Below is a small trained network, with its code and all its weights. Each question gives an input and a class and asks what happens when units are switched off, that is, made to give their printed mean instead of their output.

import numpy as np


def w(rows, s, z=0):
    codes = np.array(rows[::2]) - 128.0
    scale = np.full(codes.shape[1], s)
    scale[-1] = z or s
    return codes * scale


def f(y):
    return np.maximum(y, 0)


def log_softmax(a):
    a = a - a.max(-1, keepdims=True)
    return a - np.log(np.exp(a).sum(-1, keepdims=True))


def net(x, mask):
    res = np.array(x, float).reshape(1, 5) / 4 @ E
    y = f(res @ A[0][:, :-1].T + A[0][:, -1])
    res = res + np.where(mask, y, B[0][:, -1]) @ B[0][:, :-1]
    return log_softmax(res[-1] @ U[:, :-1].T + U[:, -1])


A, B = {}, {}
E = w([
[131,130,125,120,229,77,73,232],'x0',
[77,223,196,161,154,158,123,194],'x1',
[163,134,147,254,81,76,114,112],'x2',
[111,106,95,199,199,194,200,120],'x3',
[163,135,193,101,131,41,221,156],'x4',
],0.01)
A[0] = w([
[149,112,118,142,173,54,94,236,185],'N1',
[96,183,194,159,145,130,122,214,117],'N2',
[96,186,157,135,159,83,135,207,147],'N3',
[128,123,112,41,39,142,177,87,173],'N4',
[100,83,88,132,181,207,188,140,180],'N5',
[164,111,154,177,127,109,254,99,157],'N6',
[145,156,113,188,97,190,70,79,166],'N7',
[183,77,92,108,176,87,30,140,160],'N8',
[122,43,85,29,98,93,91,122,188],'N9',
[95,161,132,123,219,183,113,185,167],'N10',
[56,160,79,139,181,206,137,163,127],'N11',
[116,172,58,162,39,160,45,131,180],'N12',
[171,117,131,232,172,176,207,143,179],'N13',
[114,177,162,119,125,119,113,176,75],'N14',
[138,205,211,105,87,75,168,137,252],'N15',
[146,89,84,184,91,157,121,97,180],'N16',
[175,60,135,92,82,91,192,111,146],'N17',
[76,184,202,127,162,127,114,177,126],'N18',
[133,90,106,121,208,128,116,157,163],'N19',
[157,164,160,174,93,124,199,87,152],'N20',
],0.0091,0.0047)
B[0] = w([
[195,153,68,139,153,55,66,216,250],'N1',
[49,170,104,66,79,51,89,197,229],'N2',
[91,165,73,63,99,119,79,223,225],'N3',
[189,89,191,67,115,209,158,59,227],'N4',
[89,125,104,157,200,163,219,118,233],'N5',
[164,130,85,171,61,10,255,112,239],'N6',
[53,109,184,227,103,199,88,109,233],'N7',
[166,89,91,147,207,112,62,123,224],'N8',
[221,29,135,50,152,201,87,37,230],'N9',
[79,224,141,94,197,108,126,157,246],'N10',
[52,214,158,139,232,168,191,91,234],'N11',
[83,76,207,176,116,179,28,110,243],'N12',
[52,95,52,168,122,57,175,174,247],'N13',
[127,151,132,64,71,97,59,145,177],'N14',
[177,198,187,91,27,94,145,167,255],'N15',
[97,50,137,168,77,126,90,122,221],'N16',
[205,143,127,133,134,141,170,84,218],'N17',
[76,206,129,85,96,101,105,186,221],'N18',
[127,162,111,139,201,114,133,136,203],'N19',
[164,149,156,199,128,69,190,135,222],'N20',
],0.007,0.0099)
U = w([
[219,50,153,1,124,230,129,33,150],'0',
[84,211,136,50,42,93,73,203,63],'1',
[34,196,139,131,244,179,203,136,147],'2',
[233,165,211,148,55,106,226,103,159],'3',
[72,102,64,174,160,149,62,115,6],'4',
[35,74,215,245,62,187,32,82,194],'5',
[254,92,69,130,208,92,50,164,137],'6',
[93,48,17,209,87,94,234,125,157],'7',
],0.0075,0.0017)

Each question gives the input, the list of numbers given to net, and the class t.
The units are the neurons (one row each of A and B). Each row of codes is followed by its name. A weight is (code - 128) times the scale printed after its matrix; where a second scale follows, it is the last column's (A, B and U).
mask holds one flag per neuron, in row order. A switched-off neuron (its flag False) gives its mean, the last column of its row in B, instead of its output. The means were averaged over made-up inputs and are rounded, as every weight is.
A unit's drop is (log p(t) with every unit on - log p(t) with that unit switched off) / (log p(t) with every unit on - log p(t) with every unit switched off).
The circuit of an input: a set's keep is (log p(t) with only the set's units on - log p(t) with every unit switched off) / (log p(t) with every unit on - log p(t) with every unit switched off). Starting from the 12 units with the biggest drops (on a tie, the unit counted first), units are removed one at a time, each time the one whose removal leaves the highest keep (on an exact tie, the one counted first), for as long as the keep stays at least 0.8.
units of the circuit, in order: the units of the circuit, biggest drop first
k most important neurons: the k neurons with the biggest drops, biggest first
drop when u is switched off: that unit's drop, to one decimal
input [-7,-3,1,2,-2], class 5: most important neuron : (N7)
input [8,-2,4,7,-7], class 2: 3 most important neurons : (N11 N10 N5)
input [4,-2,3,4,3], class 7: units of the circuit, in order : (N13 N6)
input [-4,0,-5,1,-5], class 5: units of the circuit, in order : (N7 N12)
input [6,-6,-5,5,-3], class 2: 3 most important neurons : (N5 N11 N10)
input [-7,-8,-1,5,-6], class 5: 2 most important neurons : (N7 N16)
input [-7,-3,5,8,-6], class 5: 2 most important neurons : (N7 N12)
input [-1,-7,-7,7,-7], class 2: 3 most important neurons : (N5 N11 N19)
input [2,4,8,7,3], class 7: 2 most important neurons : (N13 N6)
input [-4,-3,0,-4,-5], class 5: 3 most important neurons : (N12 N7 N16)
input [-2,3,-4,0,-8], class 5: 2 most important neurons : (N12 N7)
input [4,-3,-3,-8,-1], class 6: 2 most important neurons : (N8 N1)
input [0,-1,-6,-1,-4], class 0: drop when N9 is switched off : 0.3
input [-2,-8,5,-7,4], class 0: drop when N4 is switched off : 0.1
input [3,-4,-1,-8,0], class 0: units of the circuit, in order : (N9)
input [0,-8,1,-7,-6], class 0: drop when N9 is switched off : 0.5
